Below is a small trained network, with its code and all its weights. Each question gives an input and a class and asks what happens when units are switched off, that is, made to give their printed mean instead of their output.

import numpy as np


def w(rows, s, z=0):
    codes = np.array(rows[::2]) - 128.0
    scale = np.full(codes.shape[1], s)
    scale[-1] = z or s
    return codes * scale


def norm(h):
    return h / np.sqrt((h * h).mean(-1, keepdims=True) + 1e-5)


def f(y):
    return y / 2 * (1 + np.tanh(0.7978845608 * (y + 0.044715 * y**3)))


def log_softmax(a):
    a = a - a.max(-1, keepdims=True)
    return a - np.log(np.exp(a).sum(-1, keepdims=True))


def net(x, mask):
    res = np.array(x, float).reshape(1, 3) / 4 @ E
    u = 0
    for l in range(3):
        y = f(norm(res) @ A[l][:, :-1].T + A[l][:, -1])
        res = res + np.where(mask[u : u + 6], y, B[l][:, -1]) @ B[l][:, :-1]
        u += 6
    return log_softmax(norm(res)[-1] @ U[:, :-1].T + U[:, -1])


A, B = {}, {}
E = w([
[182,228,172,86,146,178,244,188],'x0',
[187,168,98,131,69,141,108,147],'x1',
[200,148,183,118,169,184,89,2],'x2',
],0.0092)
A[0] = w([
[173,197,161,119,153,109,201,148,140],'0.n0',
[104,170,194,95,130,46,69,204,93],'0.n1',
[254,123,83,250,67,130,176,134,2],'0.n2',
[77,86,69,98,115,101,73,96,199],'0.n3',
[220,149,233,171,124,174,6,180,27],'0.n4',
[135,200,96,138,95,69,162,60,39],'0.n5',
],0.0066,0.0028)
B[0] = w([
[98,20,94,145,113,186,122,113,253],'0.n0',
[148,122,69,103,148,120,145,44,149],'0.n1',
[71,178,198,2,194,126,61,151,152],'0.n2',
[182,189,161,227,138,84,108,118,239],'0.n3',
[114,111,54,118,103,93,180,111,172],'0.n4',
[117,44,131,51,131,150,129,151,114],'0.n5',
],0.0097,0.0043)
A[1] = w([
[203,182,116,101,21,152,41,181,19],'1.n0',
[204,175,184,133,180,121,136,89,131],'1.n1',
[52,125,208,155,210,88,177,120,7],'1.n2',
[154,246,173,169,154,74,156,128,24],'1.n3',
[188,175,168,106,138,155,217,163,22],'1.n4',
[116,164,142,145,143,74,128,217,168],'1.n5',
],0.012,0.0021)
B[1] = w([
[25,91,200,50,240,45,129,125,238],'1.n0',
[117,149,74,94,55,139,163,118,251],'1.n1',
[75,161,190,2,219,75,90,155,216],'1.n2',
[119,24,138,123,120,194,147,199,163],'1.n3',
[157,140,170,214,151,105,59,120,253],'1.n4',
[196,199,71,75,57,176,142,52,247],'1.n5',
],0.012,0.0053)
A[2] = w([
[175,171,164,241,200,166,208,191,130],'2.n0',
[124,27,78,127,88,184,225,119,112],'2.n1',
[90,183,80,144,131,126,162,179,15],'2.n2',
[114,94,153,247,92,50,84,126,98],'2.n3',
[151,132,81,137,114,46,131,220,118],'2.n4',
[137,150,69,104,53,148,216,25,253],'2.n5',
],0.012,0.0029)
B[2] = w([
[233,109,179,164,70,196,47,136,177],'2.n0',
[77,110,88,29,109,130,157,203,168],'2.n1',
[139,70,119,181,108,115,76,47,140],'2.n2',
[224,134,179,111,93,247,133,205,192],'2.n3',
[94,115,151,164,178,143,173,20,153],'2.n4',
[92,112,97,222,120,87,173,102,245],'2.n5',
],0.012,0.011)
U = w([
[225,140,224,198,80,255,49,197,193],'0',
[36,189,229,53,224,92,111,115,175],'1',
[82,168,71,241,64,118,193,47,218],'2',
[32,108,92,79,83,161,189,221,89],'3',
[135,205,97,169,134,118,94,190,2],'4',
],0.0089,0.0048)

Each question gives the input, the list of numbers given to net, and the class t.
The units are the neurons (one row each of A and B). Each row of codes is followed by its name. A weight is (code - 128) times the scale printed after its matrix; where a second scale follows, it is the last column's (A, B and U).
mask holds one flag per neuron, layer by layer. A switched-off neuron (its flag False) gives its mean, the last column of its row in B, instead of its output. The means were averaged over made-up inputs and are rounded, as every weight is.
A unit's drop is (log p(t) with every unit on - log p(t) with that unit switched off) / (log p(t) with every unit on - log p(t) with every unit switched off).
The circuit of an input: a set's keep is (log p(t) with only the set's units on - log p(t) with every unit switched off) / (log p(t) with every unit on - log p(t) with every unit switched off). Starting from the 12 units with the biggest drops (on a tie, the unit counted first), units are removed one at a time, each time the one whose removal leaves the highest keep (on an exact tie, the one counted first), for as long as the keep stays at least 0.8.
units of the circuit, in order: the units of the circuit, biggest drop first
unit that matters most: the unit with the biggest drop
k most important neurons: the k neurons with the biggest drops, biggest first
k most important neurons of layer l: the k neurons of layer l with the biggest drops, biggest first
drop when u is switched off: that unit's drop, to one decimal
input [-3,5,-5], class 1: 2 most important neurons => (1.n0; 1.n1)
input [-3,3,1], class 3: unit that matters most => 0.n0
input [-7,-4,7], class 0: 3 most important neurons => (1.n5; 2.n3; 0.n1)
input [6,5,8], class 2: units of the circuit, in order => (1.n1; 2.n5)
input [2,1,3], class 3: 2 most important neurons => (0.n0; 2.n1)
input [-7,7,-5], class 0: 2 most important neurons => (2.n3; 0.n3)
input [4,7,6], class 1: 2 most important neurons => (1.n0; 1.n5)
input [-6,7,-4], class 1: 2 most important neurons of layer 1 => (1.n0; 1.n4)
input [2,0,-2], class 3: units of the circuit, in order => (0.n0; 2.n1)
input [-5,-1,-5], class 0: 3 most important neurons => (2.n3; 1.n1; 0.n3)
input [-6,-7,-6], class 1: 4 most important neurons => (1.n2; 0.n0; 1.n4; 2.n5)
input [8,3,-8], class 0: 2 most important neurons => (1.n4; 2.n0)
input [0,-1,-2], class 3: units of the circuit, in order => (1.n3; 0.n0; 2.n1)
input [-5,8,6], class 1: units of the circuit, in order => (1.n0)
input [1,6,-8], class 2: 3 most important neurons => (1.n5; 1.n2; 2.n5)
input [-2,6,7], class 2: 4 most important neurons => (1.n1; 0.n4; 1.n2; 2.n5)
input [7,-8,-6], class 1: 2 most important neurons => (1.n2; 2.n3)
input [3,3,-2], class 3: 2 most important neurons => (0.n0; 0.n3)
input [0,-1,-1], class 3: 2 most important neurons => (0.n0; 1.n3)
input [2,5,7], class 2: unit that matters most => 1.n1
input [-7,-3,-7], class 0: 2 most important neurons => (2.n3; 1.n1)
input [-3,-1,0], class 3: 4 most important neurons => (0.n3; 1.n3; 0.n0; 1.n4)
input [-3,-3,3], class 3: 3 most important neurons of layer 0 => (0.n0; 0.n3; 0.n2)
input [-4,6,-6], class 1: 2 most important neurons of layer 1 => (1.n0; 1.n1)
input [7,1,-6], class 0: 2 most important neurons of layer 1 => (1.n4; 1.n1)
input [-8,6,-3], class 0: drop when 2.n3 is switched off => 1.9
input [-7,-2,4], class 0: most important neuron of layer 2 => (2.n3)
input [-4,1,-8], class 2: drop when 1.n5 is switched off => 1.3
input [-8,4,-2], class 0: drop when 2.n3 is switched off => 0.9
